Below is a small trained network, with its code and all its weights. Each question gives an input and a target symbol and asks what happens when units are switched off, that is, made to give their printed mean instead of their output.

import numpy as np


def w(rows, s, z=0):
    codes = np.array(rows[::2]) - 128.0
    scale = np.full(codes.shape[1], s)
    scale[-1] = z or s
    return codes * scale


def norm(h):
    return h / np.sqrt((h * h).mean(-1, keepdims=True) + 1e-5)


def f(y):
    return np.maximum(y, 0)


def softmax(a):
    e = np.exp(a - a.max(-1, keepdims=True))
    return e / e.sum(-1, keepdims=True)


def log_softmax(a):
    a = a - a.max(-1, keepdims=True)
    return a - np.log(np.exp(a).sum(-1, keepdims=True))


def net(x, mask):
    ids = ['δεηθλμξπσφψ'.index(c) for c in x.split()]
    T = len(ids)
    res = E[ids] + P[:T]
    q, k, v = (norm(res) @ M[0].T for M in (Q, K, V))
    z = softmax(np.where(np.tri(T) > 0, q @ k.T / 3**0.5, -1e9)) @ v
    res = res + np.where(mask[0], z, O[0][:, -1]) @ O[0][:, :-1]
    y = f(norm(res) @ A[0][:, :-1].T + A[0][:, -1])
    res = res + np.where(mask[1:17], y, B[0][:, -1]) @ B[0][:, :-1]
    return log_softmax(norm(res)[-1] @ U[:, :-1].T + U[:, -1])


Q, K, V, O, A, B = {}, {}, {}, {}, {}, {}
E = w([
[201,110,88,158,138],'δ',
[180,121,128,160,122],'ε',
[188,98,157,140,110],'η',
[159,122,106,77,177],'θ',
[157,104,122,77,86],'λ',
[151,169,183,152,148],'μ',
[104,135,176,139,79],'ξ',
[107,140,143,160,79],'π',
[184,70,254,193,220],'σ',
[156,198,162,183,154],'φ',
[107,140,132,164,84],'ψ',
],0.019)
P = w([
[210,175,231,36,117],'0',
[151,172,254,47,130],'1',
[122,145,189,58,116],'2',
[105,137,138,98,119],'3',
[87,127,99,120,118],'4',
[83,138,87,141,101],'5',
[86,150,59,156,77],'6',
],0.0043)
Q[0] = w([
[254,42,12,137,51],'H1',
[63,95,96,26,99],'H1',
[217,82,224,203,3],'H1',
],0.0053)
K[0] = w([
[2,93,93,210,154],'H1',
[236,137,134,61,119],'H1',
[109,48,137,206,124],'H1',
],0.0073)
V[0] = w([
[149,159,102,151,26],'H1',
[81,2,184,168,182],'H1',
[175,118,190,187,113],'H1',
],0.0084)
O[0] = w([
[86,39,193,64,192,185],'H1',
[255,147,43,158,54,71],'H1',
[198,95,120,160,89,254],'H1',
],0.0089,0.0048)
A[0] = w([
[179,139,141,133,167,142],'N1',
[157,159,79,143,154,127],'N2',
[151,127,189,136,123,76],'N3',
[170,138,160,126,108,2],'N4',
[60,253,84,119,153,32],'N5',
[96,214,176,220,153,151],'N6',
[136,109,174,134,61,64],'N7',
[144,147,166,186,153,123],'N8',
[78,97,88,117,39,126],'N9',
[117,127,182,82,180,137],'N10',
[213,127,125,156,102,164],'N11',
[59,133,126,98,179,142],'N12',
[192,147,165,206,158,77],'N13',
[150,80,137,130,104,150],'N14',
[180,105,129,68,123,114],'N15',
[130,53,84,131,169,124],'N16',
],0.012,0.004)
B[0] = w([
[103,181,148,128,148,220],'N1',
[123,162,163,106,145,156],'N2',
[133,115,88,95,160,219],'N3',
[130,80,65,95,144,154],'N4',
[115,2,121,152,96,159],'N5',
[137,164,67,80,135,203],'N6',
[116,97,84,156,165,217],'N7',
[130,157,100,91,137,202],'N8',
[46,154,172,127,94,183],'N9',
[171,188,115,185,115,254],'N10',
[98,143,162,108,70,246],'N11',
[133,113,130,93,89,185],'N12',
[93,124,101,75,149,243],'N13',
[156,121,106,169,115,234],'N14',
[61,143,107,174,149,225],'N15',
[135,155,141,148,142,188],'N16',
],0.01,0.0062)
U = w([
[96,248,116,93,130,167],'δ',
[91,119,18,96,164,13],'ε',
[153,57,82,99,96,219],'η',
[118,91,176,81,131,71],'θ',
[109,143,197,44,105,120],'λ',
[121,146,145,120,115,2],'μ',
[135,104,202,110,113,160],'ξ',
[144,114,111,195,147,164],'π',
[196,173,97,167,46,113],'σ',
[116,150,141,123,117,20],'φ',
[147,102,130,180,141,131],'ψ',
],0.014,0.0029)

Each question gives the input, a string of symbols that net reads in full, and the target symbol t.
The units are the heads (3 rows each of Q, K, V and O) and the neurons (one row each of A and B). Each row of codes is followed by its name. A weight is (code - 128) times the scale printed after its matrix; where a second scale follows, it is the last column's (O, A, B and U).
mask holds one flag per unit, heads first, then neurons. A switched-off unit (its flag False) gives its mean, the last column of its rows in O or B, instead of its output. The means were averaged over made-up inputs and are rounded, as every weight is.
A unit's drop is (log p(t) with every unit on - log p(t) with that unit switched off) / (log p(t) with every unit on - log p(t) with every unit switched off).
The circuit of an input: a set's keep is (log p(t) with only the set's units on - log p(t) with every unit switched off) / (log p(t) with every unit on - log p(t) with every unit switched off). Starting from the 12 units with the biggest drops (on a tie, the unit counted first), units are removed one at a time, each time the one whose removal leaves the highest keep (on an exact tie, the one counted first), for as long as the keep stays at least 0.8.
circuit, biggest first: the units of the circuit, biggest drop first
k most important neurons: the k neurons with the biggest drops, biggest first
drop when u is switched off: that unit's drop, to one decimal
input η π ξ φ λ η, target π: circuit, biggest first : H1; N15; N16
input θ μ η ξ σ λ λ, target σ: circuit, biggest first : H1
input θ λ σ, target δ: circuit, biggest first : H1; N13; N11; N8
input μ ε ξ σ ξ δ, target σ: circuit, biggest first : H1; N11
input δ π θ, target δ: circuit, biggest first : N10; H1
input θ θ η, target η: 3 most important neurons : N10; N4; N11
input δ λ φ ξ θ ε, target ε: 3 most important neurons : N13; N10; N9
input ξ μ η, target η: 2 most important neurons : N10; N11
input π π ψ, target ξ: 2 most important neurons : N15; N13
input θ σ η π, target σ: drop when N7 is switched off : 0.0
input η σ σ θ π, target σ: drop when H1 is switched off : 1.5
input θ σ φ μ θ θ, target η: drop when N5 is switched off : 2.0
input θ θ λ σ π θ, target η: 2 most important neurons : N5; N12
input σ η σ, target σ: most important neuron : N11
